(in the rows, 128 means zero)
Each row has a class, written after it, and each block has its own classes.
[124 117 123 116  99 107 135 104 134 104 102 125 127 135 128 128 137 115
 105 145 146 141 147 121 155 156 126 132  94 154 107 151 132  97] -> L
[118 120 104 146  78 111  92 153 152 151  96 172 121 153 121 168 110 146
  49 149 150 139 133 113 149 165 118 153 115 104 100  97 223  86] -> A
[128 136 191 104 165 146 154 108 110 130 157  91 117 117 138  99 141 107
 194 132 132 117 143 139 129  88 131 122 143 143 149 167  41 177] -> Y
[149 132 114 142 141 142 112 149 132 154 130 140 160 136 119 142 135 133
 170 117 119 101 119 121 118 106 137 151 173 102 147 134 113 169] -> M
[116 165 232 104 139 192 144 143  84 129 179 110  75 138 151 100  85 111
 156 119 138 160 116 113 108 102 128  89 139 103 170 130 102 175] -> F
[129 131 199 112 134 117 120  86 115 101 145  99 111 146 118  89 136 114
 181 153 152 136  82 136 117 116 137 125 146 159 152 180   9 186] -> Y
[129 136 120 124 134 148 129 146 129 134 137 145 130 141 128 125 114 130
 135 110 119 152 134 119 119 136 124 115 136 104 136 122 146 137] -> M
[129 120  98 145 112 109 107 118 153 136 105 130 144 134 106 141 161 137
 133 145 133 102 101 130 134 134 139 168 140 130 137 144  96 149] -> L
[137 126 139 136 125 133 124 139 119 123 142 151 116 145 124 135  99 132
 120 128 137 160 110 101 132 118 130 113 131 117 128 126 145 128] -> Y
[128 113 134 116 141 109 145  95 128 108 112  98 151 113 119 114 157 120
 149 138 134 116 157 146 146 127 127 128 104 172 114 159  84 119] -> Y
[157  98  41 162 113  76  84 131 171 140  64 148 190 142 110 169 162 160
  96 142 140  78 110 149 152 137 134 181 155 144 103 131 131 112] -> E
[126 137 160 111 146 145 164 137 115 143 149  98 140 106 145 118 122 104
 148  99 112 107 179 154 125 111 121 115 125 141 137 121 116 142] -> G
[134 126 115 144  70 105 104 146 154 133 103 183 102 153 140 167  99 145
  49 147 177 138 114  88 149 159 106 133 125 113 107 108 203  92] -> J
[126 136 144 117 149 164 160 168 109 172 134 115 123 107 151 145 103 125
 124  98  98 128 183 152 141 104 117 127 131 108 126  90 199 111] -> E
[146 122  95 130 145 128 120 116 130 115 125 127 165 139 114 129 141 128
 161 117 121 127 114 134 116 129 137 125 148 124 137 146  84 159] -> M
[148 125 140 144 132 134 112 152 133 151 126 133 143 125 124 152 118 142
 136 127 133  77 144 137 130 111 121 151 157 124 147 121 124 157] -> F
[118 147 184 126 179 180 134 114  92 143 187  80 116 137 116  84 109  96
 229  92 104 135  99 154  89  85 132 101 171 117 183 128  24 203] -> A
[106 149 149 128 112 160 132 154 119 118 162 151  97 148 138 115  81 119
  97 106 135 187 111  98 118 144 120  82 114 106 140 104 169 123] -> G
[129 108  75 138  95 102  99 120 150  83  87 144 157 151 103 145 132 156
  59 138 151 153 119 123 140 160 129 111  83 150  97 127 163  72] -> F
[143 116 110 136 168 147 132 137 120 134 157 123 139 140 130 126  99 124
 167 104 112 142 104 141 121 106 126 111 176 116 146 115  79 159] -> E
[128 137 184 120 163 182 167 175 103 205 161 109 120 100 152 139  91 105
 173  99  95  99 209 150 127  93 109 130 150  92 139  93 167 149] -> A
[138 140 153 147 113 158  98 170 120 141 140 158 120 154 136 142  84 138
  97 122 144 141  99  95 131 118 121 112 146  90 139 107 172 131] -> F
[106 138 132 108 138 150 141 127 121 120 141 134  98 142 141 109  94 119
 108 118 131 175 114 131 132 142 118  89 118 121 130 118 134 120] -> E
[127 118 128 109 129 124 157 115 126 125 129 109 130 113 132 134 124 111
 130 127 120 123 169 141 145 139 122 127 110 145 121 131 119 123] -> L
[125 117 101 130 138 118 131  96 137 105 124 121 132 123 116 119 142 119
 146 121 144 128 103 140 115 132 121 117 129 142 138 153  68 149] -> J
[110 147 183 107 133 142 143 101 120 122 139 103  86 123 144  99 137 104
 159 130 161 121 120 132 117 115 121 121 136 139 152 172  60 170] -> J
[128 140 121 131 114 139 107 119 130 108 120 134 139 150 117 113 140 135
 130 124 138 155  95 119 123 132 136 119 127 119 134 142 125 134] -> M
[149 100  96 131  87  72 121 156 159 163  56 159 152 109 140 186 152 160
  57 177 151  67 190 124 176 155 115 191 109 141  79 129 210  84] -> Y
[136 114 101 129 148 133 125  94 128  72 134 113 146 147 103 113 128 130
 143 116 132 149 104 142 116 129 128  84 117 151 142 143  61 139] -> F
[128 124 108 127 160 149 167 161 122 154 148 121 153 105 136 144 114 114
 131  83  86 119 189 148 121 117 114 107 120 112 131  98 168 120] -> G
[144 106  59 138 140 114 126 139 156 144  89 137 181 111 114 162 156 142
 125 119 109  83 177 149 141 135 121 156 128 125 112 136 161 119] -> M
[111 131 174  99 105  85 133  80 146 124  95 102  99 121 136 129 167 123
 125 167 186  74 150 141 136 138 129 167 122 173 125 187  60 153] -> J
[133 148 152 120 110 138 104 125 133 117 135 139 116 163 132 112 129 132
 141 135 155 143  96 102 125 124 137 126 156 113 141 155  97 157] -> M
[115 159 209 103 132 158 161 121 105 140 157 113  62 122 161 106 102 104
 143 114 147 140 140 125 117 108 113 103 137 108 154 136 108 161] -> J
[138  98  58 153 129 107 103 121 144 115 109 146 167 151 105 144 122 131
 110 121 129 136 127 133 137 151 114 116 123 123 105 111 139  98] -> A
[129 123 165 115 119 122 151 139 121 145 113 122 125 108 149 136 132 129
 105 145 139 116 186 130 159 121 119 140 104 138 101 133 173 100] -> Y
[145 126 145 134 134 148 137 153 116 144 152 145 133 131 134 140 100 125
 134 121 119 142 133 111 138 109 118 113 138 112 129 103 160 123] -> Y
[121 136 151 124 158 175 154 143 100 154 155 111 137 117 133 126 107 101
 156  98 105 138 168 150 123 113 117 102 121 107 132 100 153 130] -> A
[107 127 129 105 140 121 156 100 136 109 125  98 130 109 133 103 155 111
 138 123 135 118 165 157 127 140 125 118 100 170 137 167  76 142] -> G
[143  90  66 142 106  80 106 108 160 104  94 154 170 142  99 156 142 146
  92 155 146 120 118 121 155 146 129 141 108 166  96 138 132  93] -> Y
[132 123 137 129 109 126  98 113 128  79 126 140 116 172 127 114 120 138
 105 147 175 159  84 104 132 131 127 101 123 134 131 158  93 126] -> F
[ 99 153 166 118  70 142 124 132 127 115 125 153  68 164 135 123 101 123
  67 146 157 196 104  92 141 168 129 116  89 120 124 115 189  99] -> L
[121 154 179 132  77 170 112 178 115 133 145 179  82 150 150 136  65 140
  52 137 153 183 110  80 138 146 113  97 114  76 129  89 239 100] -> F
[126 112  98 113 137 143 160 129 133 122 107 107 169  82 128 137 150 132
 108 123 112  99 203 165 149 128 111 116  79 149 108 130 174  87] -> F
[141  88  58 135 110  80  95  93 159  73  82 133 174 145  97 139 146 151
  87 146 150 122 118 138 145 155 124 121  98 172 103 153 102  90] -> F
[124 119  86 140  99 108 122 112 151 110  96 147 130 126 114 147 127 134
  84 126 145 132 119 128 136 161 110 121 101 140 114 115 164  97] -> J
[122 140 154 122 144 143 142 129 116 132 143  97 141 119 123 114 135 112
 161 100 116 116 137 155 109 105 138 125 128 144 150 134  89 164] -> G
[154 115 127 153 157 133 134 164 128 179 132 131 175 105 120 155 127 132
 166 119 107  77 149 134 132 100 127 154 163 117 128 110 131 154] -> Y
[133 124  87 148 137 143 117 149 128 127 130 141 144 147 116 137  96 139
 108  95 109 168 100 137 128 124 125 104 135 110 122  83 168 105] -> E
[147 127  79 144 166 157 129 129 122 119 140 118 184 127  95 117 142 127
 194  82  83 140 107 152  95 110 137 108 147 112 151 119  95 161] -> M
[146 115  86 137 116 111 101 120 145 103 122 158 146 170 113 139 122 141
 120 128 144 156  98 107 126 140 135 121 143 123 125 138 114 129] -> M
[138 100  72 129 133  99 118 129 145 125  98 133 158 139 123 149 125 139
 109 131 137 116 134 138 147 139 128 140 135 150 104 131 120 109] -> E
[110 130 149 111 154 140 151 117 113 153 133 102 121 105 135 120 123 104
 146 118 119 111 185 162 131 131 117 130 118 129 133 131 115 144] -> A
[156 130 156 148 159 160 160 190 104 198 152 135 151  92 145 155  94 124
 149  95  92  95 189 135 134  86 114 133 155  93 129  83 201 137] -> Y
[147 109  95 158 129 116 126 155 140 163 112 146 174 106 112 154 133 144
 118 122 108 100 150 140 140 117 123 151 129 127 113 107 182 109] -> Y
[146 120  92 142 149 150 127 159 119 134 148 153 137 151 130 147  76 129
 129  98 108 170 109 112 128 124 119  97 160  93 129  88 152 122] -> E
[143 110  92 141 117  82 105 120 160 122  97 128 177 142 121 142 167 139
 117 137 155  83 132 134 139 129 133 150 136 161 115 154  87 128] -> G
[175  98  58 181 127  95  83 161 163 156 105 171 204 148 109 173 150 153
 125 136 136  85 100 110 145 109 134 168 177 115 109 119 130 128] -> Y
[135  77  35 120 170  94 157  93 144 126  87  85 213  94  99 150 176 117
 150 112  91  70 211 211 136 140 114 138  91 183  96 129 104  96] -> A
[114 157 158 137 112 176 139 196 112 162 157 157  99 130 153 149  63 131
  69  90 116 179 144  94 128 123 120  93 117  67 129  66 252 107] -> G
[154  96  45 159 131  91 122 116 164 149  80 121 203  86  97 170 172 139
 139 121 112  42 140 169 132 131 117 170 143 147 118 120 116 131] -> J
[105 141 186 110  95 133 141 143 125 152 133 145  80 119 160 127 115 131
  77 165 162 135 153 110 156 134 123 144 108 128 121 135 183 116] -> Y
[122 137 148 121 125 136 140 124 129 149 139 123 119 121 137 126 135 111
 142 142 132 107 125 131 132 138 129 148 143 122 147 139  96 164] -> L
[110 129 111 112  89  89  92  74 154  82  84 127 129 156 110 112 175 138
  99 165 167 140  97 124 140 165 141 148 106 158 120 187  86 123] -> M

A new block, with new classes.
[153 135  89 164 107 148 133 142 151  81 170 119 107 113 209 152 175  85
 108 113 110 142 137 133 103 171 157 124 120 119 169 138 135 125] -> N
[112 104  88  88 122 135 167  70 115  92 109 149 114  59 110 132 115 146
 121 155 133 113 123 173 187 123 134 118 128 158  96 110 172 113] -> U
[143 127 128 129  82 154 127  95 130 135 110 120 134 165 106  51 154  91
 178 123 131 146 140 171 158 137 124  79 127 108 174 147 109 131] -> V
[129 137  90 112 128 199 148  66  94 128  89 139 155 119 109 114 165 103
 137 123 117 121 113 126 160 130 144  86 128 104 111  78 138 124] -> N
[ 71  97  72 150 109 137 144 132 146 147  78 102  93 136 153 167  99 107
 134 131  69 171  64 171 120 157 129 122 106 108 179 252 113 140] -> B
[146 150 183 128 125 168 138 101  91 107 152 141 142 117  40  78 110  96
 163 150 109 131 147  81  82 134 108 148 161 165 145  62 131 102] -> S
[105 120 104 168 142 159 175  98 175 153 138 111  54  62 122 124 141  78
  91 151 144 172 140 109 104 152 137  86 143 100 146  93  89  86] -> H
[116 152 112 196 115 116 134 119 102 164 153 135 110  92 109 162 157 159
 103 134 121 157  57 127 168 109 117 103 128 149 102 150 154 133] -> H
[140  37 110 175 161  78  90 119 108 153 201 118  88  63 162 140 139 127
  86  98 124 190 123 126  92 161 113  89 119 153 143 135  99  89] -> X
[130  48 180 139 125 116 156 144  94 134 109 163 132 103 132 120  99 128
 113 109 109 145 131 111 135 109  78 130 128 210 141  38 147  94] -> V
[121  88  43  69 135 172 139 122 135 107  61 155  96 133  87 130  67 152
 152 156  88 110 102 149 107 174 125  98 133 110  83 223 113 150] -> X
[116 194 112  81  85 172  93  94 142 111 100  56 179  59 110 101  84 157
 120 122 118 152 132 209 169 144 150 117 175 129  82  61 210 158] -> Z
[105  66 117 184  64 111 136 154 160 179  99 128  68 168 161 149 141 112
 114 113 118 118 143 123 155 130 122 175 136  79 134 180  94 126] -> V
[115 135 181  93 142  97 129  87 148  95 107 140 147 182  81  82  86 148
 130 159 167 183 175 149 186  76  80 136 165 173 149 137 163 123] -> K
[ 92  89 120 107 140 139 147  91  91 128 119 150 137 133 124 128 137 122
 165 145 169 116 115 124 186  91 131 122 108 141 121  66 157 108] -> D
[141 113 133 135  93 123 134 145 131 153 159  35  72 147 127  94 134  94
 169 132 113 227 124 161 149 144 131 221 125 108  52 124  74 126] -> R
[125 182 159  58 110 124 128 102 113  32 130 123 166 177 118  80  63 171
 136 142 133 152 194 173 120 115 100 150 134 182 136 156 167 136] -> U
[125 179  84 136 107 166  72  68  75 183 147  74 126  55  73  91 104 128
 129 148  76 175 102 194 111 138 156 135 147  85  72 125 153 125] -> H
[114  36 113 103 122 167 136 126 111  90  99 154 116  54 137 127 113  81
 186 142  78 132  94 129  93 133 121 119 134 111 136  55 158 120] -> B
[ 84 118 185 143 108 108 130 131 166 135  94  99 142 197  92 109 150  94
 137 114 147 175 130 111 157 110 100 142 163  75 179 166  76 125] -> B
[106 111  95  89 112 107  92  79 105 101 162 129 111 160 124 125  41 153
  90 164 156 159 165 210 130 118 107 181  91 147 134 159 158 107] -> H
[127  79 126 167 123 121 135 139 149 168 197 106  85  65 131 133 114 113
 115 135 139 145 186 126 127 175 128 126 103 149 163  43 147  92] -> Z
[ 96 108  92 150  98 103 208  77  79  47  80 155 100 175 144 146 181 164
 196 150 108 144 155 110 136 123 147 138 141 119  95 154 147 131] -> N
[121  82 105 103 117 107 117  93 139  87 154 142 160 179 129 102 143 147
 159 148 163  99 180 203 170 136 150 142  93 133 179 125 160 137] -> X
[121 192 148 106 114 169 120 148 171 128 100 109 128 124  93  92  79 105
 135 143  90 169  86 111 103 122 127 184 192  83 108 214 159 122] -> R
[169 117 151 144 145 133  57 130  92 174 147 146 124 170 107 135  91 104
 116 126  73 100 115 151 147 124 127 218 111 121 141 170 134 132] -> C
[146 133 138 150 132 108  96 104  73 172 165 148 145  96  13  84 141 128
 170 178  94 103 107 172 158 127 154 158 132 127 143  81 173 121] -> H
[147 127 106 112 126 114 121 139 136  93 177  78 122  87 101 107 100 111
 167 183  91 180 161 196 139 172 168 189 117 134 105 118 171  98] -> H
[111 184 125  96 147 130 163 163 171 153 104  96 144  93  72 132 113 154
 129 152 163 136  60  95  95 138 137  68 174 140 107 137 115 117] -> S
[108 104 106 106 109 158 108 127  90 170  90 142 139 144 159 105  85 127
 122 121  92 137  85 126  77 116 123 121 113 137 134 104 140 131] -> K
[148 107  93  95 126 111 144 132 122 119 121 178 120  91  82 137 132 121
 132 166 144 125  65 141 136 115 127 136 151 118 117 150 156 100] -> N
[131 189 188 150 135 112 145 153 136 123 159 107 103 175 112 117  85  89
 125 132 152 184  70  62 139 173 121 173 196 182 189 103 128 129] -> V
[119 142 114 116 154 137 144 158 125  87  99 145 106 130 123 134 122 143
 142 138 114  45 143 112 108 158 168 119 156 143 129  97 123 161] -> D
[121 131  95 112 147 121 143  91  99 112  88 115 130 168 154 135 126 163
 133 135 125 155 158 113 150 116 165 153 146 114  78 130 164 110] -> N
[118  90  83 131  78 100 161 125 181 152  84 105  56 160 124  81 142 138
 146 146 157 193  88 181 159 117 121  83 154 115 140 183  97 138] -> B
[107 153  75 104  99 129 110  77  72  97 144 121 180  92 140 144 105 174
 149 126 126 108 144 154 159 145 156 118 123 110  79 167 213 118] -> V
[128  94  96 112 148 130 135  63  64 151 123 160 119 109  84  98  95 143
 130 156 112 105 173 152 124 116 133 130  99 153 115 108 141 104] -> K
[111 171 161 196 154  94 130  98  97 113 133 102 148  94 142 155 184 127
 152 124  97 132 111  99 108  99 197 174 167 129 150 139 167 106] -> S
[129 169  69 129 134 119 170 101 142 176 110 103 126  70  76 104 171 105
 135 164 129 180  12 164 165 156 185  83 170 122 151 153 152  97] -> N
[125 140 128 151 127 171 147 104 127 164 154 124  97  85 102 124 136  87
 106 137 122  79 146 130 122 127 159 215 123  88 112  89 118 114] -> R
[111  66 110 152 146 156 142 121 101 176 100 108  85  76 149 145 148 131
 146 117  85 104 120 158 120 117 141 141  98 114  74  60 102 154] -> R
[ 97 192 104 123  86 117 106  65  72 184 130  78 162  88 105 101 164 168
 165 144 149 155  72 219 145  72 150 119 144 103  80  88 154 172] -> K
[131 116 190 114 131  98 133 142 128 102 140 179 143 112  72 142 123  86
 124 140 140 125  64  94 125 117  95 172 165 122 151 135 123  89] -> C
[125 134 184  93 156 166  94 141 121  71 145 140 163 179 112 104  74 128
 148 127 128 118 240  91 118 121  78 127 126 141 131 124 141 124] -> D
[113  68 120 115  75 120 142 140 106  98 108 179 126  81 162 120 114 173
 170 135 117  81 174 123  63 104 116 114 145 108 101  86 184 120] -> V
[115 115 103 125 109 146 116  88 173 116 142 100  84 150 117 123 119 133
 164 142 176 157 190 188 195 153  92  61 104 113 156 141 126 165] -> Z
[169 174 120 130  96 153 109 136 115  94 158 147  80 123 116 100 108 105
 147 151 103 178 104  88  53 141 112 159 201 100 113 162 151 128] -> N
[135 146 136 118 123 117 103 138 135 121 193 109 148  72 122 126 132 130
 148 148 125 132 135 191 137 134 122 125 108 140 153 136 162 135] -> U
[123 118 127 153 107 153 112 150 153  98 176  87 151  99 169 137 149  87
 112 114 106 168 156 123 139 170 142 129 106 114 126  84 143 100] -> H
[ 87 201 127 156 102 169  86  53 147 140 167 101 119  97 147 101 125 117
 113 139 158 147 149 178 141  95 132 120 177 101 176 125 190 146] -> D
[133  23  65 136 114 147 145 135 175 137  70 147  47 141 142 149 125 122
 114 132  94 175 162 108 166 149  81  78 134  89  76 214  97 109] -> N
[121 139  69 101 121 187 111  90 132 131 120  99 105 115 134  79  88 122
 143 146 111 141 108 211 165 167 142  67 130 174 154 102 167 160] -> D
[112 169 170 168  87 101 105 112 155 114 169  92 147  93  92 110 182 100
  75 117 158 142 140 138 153 134 146 160 191  86 136  66 115 114] -> H
[ 90 187 133 118 130 166 187 143 116 117  70  43 200 116 112 174 109 117
 151 117  62 161 133 167 173 162 154 167  98 142  84 185 120 125] -> V
[124  69  59 149 108 124 147  73  90 114 128 143 107  56 117 130 185 149
 150 130 121  72 129 131 132 158 173  58 122 128  95  86 133 111] -> S
[132 209 148 105 144 150 124 119 121 163 163 107 217  77  74 102 130 153
 135 138 170 158  85 162 151  74 110  71 124 143 141 125 185 118] -> B
[120 111 107 118 120 193 153  97 124 124  98 125 123  49 134 143 113 106
 147 142  67 124 101 227 113 135 112 107  96 148 130  96 139 150] -> C
[128 137  82 107  80 144 103 115 126  63 169 140  93 134 192 165 119 126
 127 122 154 152  92 134 156 128  97 124 113 113  98 218 143 147] -> U
[100 150  80 107 123 212  91  64 153 135 123  97  97 122 169 139 109  95
 148 151 166 209  80 156 173  92 107  83 127  66  99 127 159 150] -> H
[109 187 138 120 126 197 194  70 106 121 144 122 135  52  66 106 136 130
 168 162 136 116 147 134 127 105 129 149 136 120  71  56 164 129] -> R
[128 119  84  98 112 180 194  71  93  88  58 155 123 135 121 100 116 135
 165 133 123 107 149 126 167 133 143  90 122 147  91 116 147 118] -> V
[148 191 163  81 153 156  91  68 127  78 177 143 167  97  42  66 123  63
 129 147 149  86 143 146 153 164 147 128 162 118 210  97 141 117] -> U
[133 130 128  81 146 109 127 116 136 155 146 130 124 176 126  89  72 147
 120 157 173 126 141 169  92 129 131 135 106 149 171 110 130 107] -> C
[124 109 116 160 109 120 138  75 106 126 122 124 110 139 177 121 132 148
 115 125  94 108 179 216 122 118 155 166  96 150 155 115 146 133] -> C
[129  95 104 135 146 164 121 104  95 116 100 146  96 100 100 150 140 117
 187 136 104 115  95 108 165 121 121 103 145  92  87 116 131 166] -> B
[152 123  90 114  98 122  98 152 147 168 131  93  47 174  82 110  60 122
 135 141 137 202 109 125 149 170  97 132 136 110  94 228  88 126] -> Z
[132 115 118 130 118 150 128 121 124 170  54 108  83 186 118  89 109 124
 229 160  81 152 150 148 147 107 148 161 147  74 104 183 133 149] -> V
[122 121  88 148 120 138 106 132 168 159 104  96 115 135 129 160 157 120
 116 120 125 109 133 107 157 133 165 126 133  59  89 226  98 110] -> S
[ 97 134 158  96 143 173 134  84 108 122 137  57 122  78 101  99 107 132
 182 136 130 188 158 157 117 129  92 122 147 120  55  13 116 162] -> R
[ 74 138 120 109 165  95 108 114 144 155  77  67 114 169 102 115 100 125
 124 118 113 153 119 122 109 163 165 148 161  48 119 236  70 118] -> R
[117 167  70 109 136 154 164  80  69 107 100 141 150 103 132 144 151 139
 141 139 120 103  62 178 107 134 170  97 114 146 144  93 152 151] -> N
[142  73 138 115  66 140 134 114 134  67 124 126 124  96 158  89 154  88
 136 111 103 136 125 171 117 158 124 128 149 135 126  32 118 125] -> C
[187 162 127 133  95 204  66 117 104 120 192 140 139 156 129  81  76 102
 174 164  65  91 185 178  79 124 145 214  91 156 185 132 211 136] -> S
